Below are the code and all the weights of a small trained network. Each question names an input and a class and asks about switching units off, where a switched-off unit gives its printed mean instead of its output.

import numpy as np


def w(rows, s, z=0):
    codes = np.array(rows[::2]) - 128.0
    scale = np.full(codes.shape[1], s)
    scale[-1] = z or s
    return codes * scale


def norm(h):
    return h / np.sqrt((h * h).mean(-1, keepdims=True) + 1e-5)


def f(y):
    return np.maximum(y, 0)


def log_softmax(a):
    a = a - a.max(-1, keepdims=True)
    return a - np.log(np.exp(a).sum(-1, keepdims=True))


def net(x, mask):
    res = np.array(x, float).reshape(1, 4) / 4 @ E
    u = 0
    for l in range(3):
        y = f(norm(res) @ A[l][:, :-1].T + A[l][:, -1])
        res = res + np.where(mask[u : u + 4], y, B[l][:, -1]) @ B[l][:, :-1]
        u += 4
    return log_softmax(norm(res)[-1] @ U[:, :-1].T + U[:, -1])


A, B = {}, {}
E = w([
[166,62,143,239,102,185,172,147,140,132,183],'x0',
[65,139,105,164,2,4,103,144,103,144,106],'x1',
[40,99,50,43,157,220,143,68,88,176,59],'x2',
[128,47,201,83,148,153,151,68,82,186,133],'x3',
],0.0087)
A[0] = w([
[190,67,91,231,178,177,118,129,196,64,209,3],'L0N0',
[229,252,251,13,105,191,114,204,64,141,130,120],'L0N1',
[151,36,103,99,102,107,127,131,72,175,138,115],'L0N2',
[168,126,30,21,116,139,73,187,211,78,189,20],'L0N3',
],0.0049,0.0014)
B[0] = w([
[132,154,166,144,94,71,173,223,189,203,79,254],'L0N0',
[18,101,149,204,254,154,165,89,195,78,51,237],'L0N1',
[49,204,93,167,136,90,161,93,161,93,171,200],'L0N2',
[196,94,172,176,151,149,80,87,79,32,148,190],'L0N3',
],0.0088,0.0038)
A[1] = w([
[63,126,252,194,90,38,143,199,83,146,134,139],'L1N0',
[32,115,14,128,100,254,90,136,43,199,85,196],'L1N1',
[111,140,137,52,170,173,253,5,146,94,126,249],'L1N2',
[129,167,168,117,206,170,110,90,143,146,90,79],'L1N3',
],0.0064,0.0022)
B[1] = w([
[63,194,97,136,87,131,63,115,147,169,118,254],'L1N0',
[153,11,117,56,220,95,130,201,200,2,89,237],'L1N1',
[124,67,69,175,86,138,71,77,97,70,89,244],'L1N2',
[26,88,82,119,173,104,179,171,165,86,84,194],'L1N3',
],0.0097,0.0078)
A[2] = w([
[145,135,107,185,3,91,152,121,132,111,194,218],'L2N0',
[81,117,114,152,188,154,124,49,44,174,159,253],'L2N1',
[102,136,128,179,118,219,230,139,76,109,136,152],'L2N2',
[160,203,80,144,100,43,68,25,117,106,71,170],'L2N3',
],0.0064,0.0008)
B[2] = w([
[137,203,89,74,166,106,89,78,17,114,100,234],'L2N0',
[194,79,225,166,135,2,109,126,99,69,84,168],'L2N1',
[39,145,107,92,126,118,100,130,206,136,147,160],'L2N2',
[162,134,150,166,89,130,82,102,94,228,130,253],'L2N3',
],0.013,0.0051)
U = w([
[38,32,46,96,231,129,114,117,135,75,41,251],'0',
[48,186,214,143,159,200,182,247,254,240,139,19],'1',
[129,251,80,233,96,17,32,92,61,204,134,234],'2',
[244,160,38,90,135,242,203,81,48,197,216,4],'3',
],0.0064,0.0029)

Each question gives the input, the list of numbers given to net, and the class t.
The units are the neurons (one row each of A and B). Each row of codes is followed by its name. A weight is (code - 128) times the scale printed after its matrix; where a second scale follows, it is the last column's (A, B and U).
mask holds one flag per neuron, layer by layer. A switched-off neuron (its flag False) gives its mean, the last column of its row in B, instead of its output. The means were averaged over made-up inputs and are rounded, as every weight is.
A unit's drop is (log p(t) with every unit on - log p(t) with that unit switched off) / (log p(t) with every unit on - log p(t) with every unit switched off).
The circuit of an input: a set's keep is (log p(t) with only the set's units on - log p(t) with every unit switched off) / (log p(t) with every unit on - log p(t) with every unit switched off). Starting from all 12 units, units are removed one at a time, each time the one whose removal leaves the highest keep (on an exact tie, the one counted first), for as long as the keep stays at least 0.8.
circuit, biggest first: the units of the circuit, biggest drop first
top k neurons: the k neurons with the biggest drops, biggest first
drop when u is switched off: that unit's drop, to one decimal
input [-4,-7,-8,-5], class 1: circuit, biggest first	[L1N2; L2N0]
input [1,-5,-6,-4], class 1: circuit, biggest first	[L1N2; L0N0]
input [-6,2,-3,8], class 2: circuit, biggest first	[L1N1]
input [8,0,2,-5], class 2: circuit, biggest first	[L0N0; L1N1]
input [8,-2,5,-3], class 1: top 3 neurons	[L0N0; L1N2; L2N0]
input [8,2,2,2], class 2: top 2 neurons	[L0N0; L2N0]
input [8,-8,5,-4], class 1: circuit, biggest first	[L0N0; L2N0]
input [5,-6,1,0], class 1: circuit, biggest first	[L0N0; L1N1]
input [-1,-7,-7,-8], class 1: circuit, biggest first	[L1N2; L0N0]
input [2,-3,-4,0], class 1: top 2 neurons	[L1N2; L0N1]
input [7,0,4,-3], class 1: drop when L0N0 is switched off	0.6
input [6,-2,2,-2], class 1: drop when L2N2 is switched off	0.0
input [8,-4,1,-3], class 1: drop when L1N2 is switched off	0.1
input [1,0,-1,2], class 2: top neuron	[L1N1]
